Below are the code and all the weights of a small trained network. Each question names an input and a class and asks about switching units off, where a switched-off unit gives its printed mean instead of its output.

import numpy as np


def w(rows, s, z=0):
    codes = np.array(rows[::2]) - 128.0
    scale = np.full(codes.shape[1], s)
    scale[-1] = z or s
    return codes * scale


def norm(h):
    return h / np.sqrt((h * h).mean(-1, keepdims=True) + 1e-5)


def f(y):
    return y / 2 * (1 + np.tanh(0.7978845608 * (y + 0.044715 * y**3)))


def log_softmax(a):
    a = a - a.max(-1, keepdims=True)
    return a - np.log(np.exp(a).sum(-1, keepdims=True))


def net(x, mask):
    res = np.array(x, float).reshape(1, 5) / 4 @ E
    u = 0
    for l in range(4):
        y = f(norm(res) @ A[l][:, :-1].T + A[l][:, -1])
        res = res + np.where(mask[u : u + 6], y, B[l][:, -1]) @ B[l][:, :-1]
        u += 6
    return log_softmax(norm(res)[-1] @ U[:, :-1].T + U[:, -1])


A, B = {}, {}
E = w([
[104,102,118,130,152,135,116,193,147,89,115,158],'x0',
[250,73,208,115,157,79,124,84,107,154,162,65],'x1',
[126,70,119,69,91,167,119,177,152,123,87,109],'x2',
[153,144,68,165,116,105,122,136,115,121,131,64],'x3',
[107,124,71,94,45,196,90,131,156,133,67,132],'x4',
],0.0021)
A[0] = w([
[91,91,254,73,249,79,180,206,71,75,199,200,2],'L0N1',
[89,210,88,244,156,74,138,164,154,102,140,109,80],'L0N2',
[68,91,107,152,216,126,144,236,156,68,144,253,42],'L0N3',
[102,119,174,143,201,118,236,191,131,99,127,160,38],'L0N4',
[178,169,194,156,187,48,144,99,67,104,185,145,131],'L0N5',
[48,46,81,54,76,183,84,228,156,91,64,130,160],'L0N6',
],0.0018,0.00097)
B[0] = w([
[86,122,184,90,140,110,199,144,217,145,151,98,188],'L0N1',
[158,71,95,131,160,104,116,147,100,82,129,121,166],'L0N2',
[107,211,129,73,72,86,130,104,116,179,109,3,190],'L0N3',
[70,158,182,82,110,137,115,140,151,136,154,68,139],'L0N4',
[178,125,186,136,131,82,135,75,171,146,166,141,186],'L0N5',
[187,117,195,167,161,137,126,88,130,92,230,172,252],'L0N6',
],0.0024,0.0018)
A[1] = w([
[142,150,149,78,87,146,142,90,152,107,184,133,37],'L1N1',
[159,140,119,138,115,102,166,87,85,182,131,68,15],'L1N2',
[194,106,110,158,84,148,121,106,147,126,87,80,193],'L1N3',
[26,234,94,176,152,84,164,60,113,154,133,143,48],'L1N4',
[188,157,200,171,234,62,155,65,116,154,146,132,12],'L1N5',
[57,194,144,135,93,179,118,101,109,95,116,252,3],'L1N6',
],0.0025,0.00069)
B[1] = w([
[176,116,54,124,131,89,124,140,95,122,107,132,138],'L1N1',
[84,133,135,104,105,123,117,91,112,188,99,95,138],'L1N2',
[122,149,253,18,166,86,126,184,91,163,139,95,176],'L1N3',
[208,55,118,88,152,201,92,197,150,66,87,116,231],'L1N4',
[154,77,109,175,210,88,210,62,150,182,175,150,251],'L1N5',
[149,143,79,112,30,188,154,77,245,224,80,187,212],'L1N6',
],0.0021,0.0016)
A[2] = w([
[19,100,157,150,176,95,155,170,147,106,124,201,109],'L2N1',
[102,205,37,195,150,110,140,140,142,64,143,167,114],'L2N2',
[154,169,105,116,46,107,100,37,46,168,94,59,98],'L2N3',
[175,54,195,70,166,80,126,113,78,120,158,77,161],'L2N4',
[41,149,62,119,87,192,95,158,136,81,108,173,82],'L2N5',
[78,183,21,248,156,142,116,217,84,4,122,124,7],'L2N6',
],0.0026,0.0014)
B[2] = w([
[141,204,147,55,135,145,123,158,180,162,138,106,164],'L2N1',
[101,47,156,125,74,120,148,163,95,102,65,65,187],'L2N2',
[50,176,179,62,136,103,110,193,127,215,182,126,151],'L2N3',
[95,179,39,172,71,174,111,120,138,101,102,210,253],'L2N4',
[126,158,97,234,114,118,190,30,134,180,101,138,242],'L2N5',
[86,77,159,137,118,4,134,150,6,129,83,19,213],'L2N6',
],0.0031,0.0021)
A[3] = w([
[204,150,119,222,252,47,173,2,98,141,228,149,10],'L3N1',
[105,176,153,34,81,137,99,166,141,225,130,92,186],'L3N2',
[190,83,181,179,214,63,161,23,96,137,178,137,40],'L3N3',
[134,171,215,24,175,194,140,84,177,169,149,159,11],'L3N4',
[229,42,116,110,86,187,47,181,103,22,124,146,44],'L3N5',
[210,125,154,100,153,194,78,115,136,121,152,191,12],'L3N6',
],0.0025,0.0011)
B[3] = w([
[163,40,93,185,153,121,103,51,93,93,175,216,255],'L3N1',
[175,157,117,142,193,99,66,125,85,141,205,175,173],'L3N2',
[67,116,33,254,129,92,109,20,106,78,136,187,206],'L3N3',
[109,119,132,170,190,45,136,174,120,53,144,28,180],'L3N4',
[154,35,157,51,217,203,109,144,96,19,70,154,140],'L3N5',
[130,76,49,133,106,123,150,200,47,68,80,64,143],'L3N6',
],0.0031,0.0024)
U = w([
[166,71,94,232,188,76,137,14,106,98,196,200,244],'0',
[94,185,213,85,202,97,186,187,225,104,192,103,51],'1',
[171,199,144,66,132,108,45,142,66,231,214,106,1],'2',
[98,178,94,152,50,219,162,89,208,189,76,187,237],'3',
[70,116,113,177,92,64,157,168,40,116,67,3,67],'4',
[192,46,145,59,157,193,98,187,101,39,102,127,116],'5',
],0.0068,0.00088)

Each question gives the input, the list of numbers given to net, and the class t.
The units are the neurons (one row each of A and B). Each row of codes is followed by its name. A weight is (code - 128) times the scale printed after its matrix; where a second scale follows, it is the last column's (A, B and U).
mask holds one flag per neuron, layer by layer. A switched-off neuron (its flag False) gives its mean, the last column of its row in B, instead of its output. The means were averaged over made-up inputs and are rounded, as every weight is.
A unit's drop is (log p(t) with every unit on - log p(t) with that unit switched off) / (log p(t) with every unit on - log p(t) with every unit switched off).
The circuit of an input: a set's keep is (log p(t) with only the set's units on - log p(t) with every unit switched off) / (log p(t) with every unit on - log p(t) with every unit switched off). Starting from the 12 units with the biggest drops (on a tie, the unit counted first), units are removed one at a time, each time the one whose removal leaves the highest keep (on an exact tie, the one counted first), for as long as the keep stays at least 0.8.
units of the circuit, in order: the units of the circuit, biggest drop first
most important unit: the unit with the biggest drop
k most important neurons: the k neurons with the biggest drops, biggest first
top k neurons in layer l: the k neurons of layer l with the biggest drops, biggest first
input [-6,0,1,-7,2], class 2: units of the circuit, in order : L3N2; L3N1; L2N5
input [-2,2,4,-8,-4], class 1: most important unit : L0N1
input [-4,-7,-5,1,-2], class 4: units of the circuit, in order : L2N6; L2N2
input [-1,0,6,-1,8], class 5: units of the circuit, in order : L0N6; L3N5
input [0,1,1,-1,6], class 5: top 3 neurons in layer 3 : L3N5; L3N6; L3N3
input [5,3,-6,-2,6], class 3: top 4 neurons in layer 0 : L0N5; L0N6; L0N2; L0N3
input [1,0,-8,0,4], class 3: 2 most important neurons : L0N6; L1N6
input [-2,-7,0,3,0], class 4: top 2 neurons in layer 2 : L2N6; L2N2
input [-5,2,6,-2,7], class 5: 3 most important neurons : L0N3; L3N5; L0N6
input [6,-7,-7,-8,-4], class 1: units of the circuit, in order : L2N1; L3N3
input [7,4,8,0,-8], class 1: 2 most important neurons : L0N1; L2N5
input [8,-5,1,0,-7], class 1: 2 most important neurons : L0N1; L2N1
input [7,-2,-2,-3,1], class 3: 3 most important neurons : L2N5; L1N3; L1N6
input [2,-6,1,6,-1], class 4: units of the circuit, in order : L2N6
input [1,-1,4,-3,0], class 5: 3 most important neurons : L0N6; L2N3; L3N6
input [-1,-2,-2,-6,0], class 3: 2 most important neurons : L1N6; L1N3
input [7,0,-3,-7,-6], class 1: 3 most important neurons : L0N1; L2N1; L2N5
input [-4,-1,6,-5,2], class 5: 3 most important neurons : L0N6; L2N4; L3N6
input [-4,5,-6,4,7], class 2: 2 most important neurons : L2N3; L0N6
input [-1,-4,-4,-6,-6], class 1: top 3 neurons in layer 2 : L2N1; L2N5; L2N6
input [-8,0,7,-6,3], class 5: top 4 neurons in layer 2 : L2N6; L2N1; L2N5; L2N4
input [0,3,5,2,0], class 5: most important neuron : L3N5
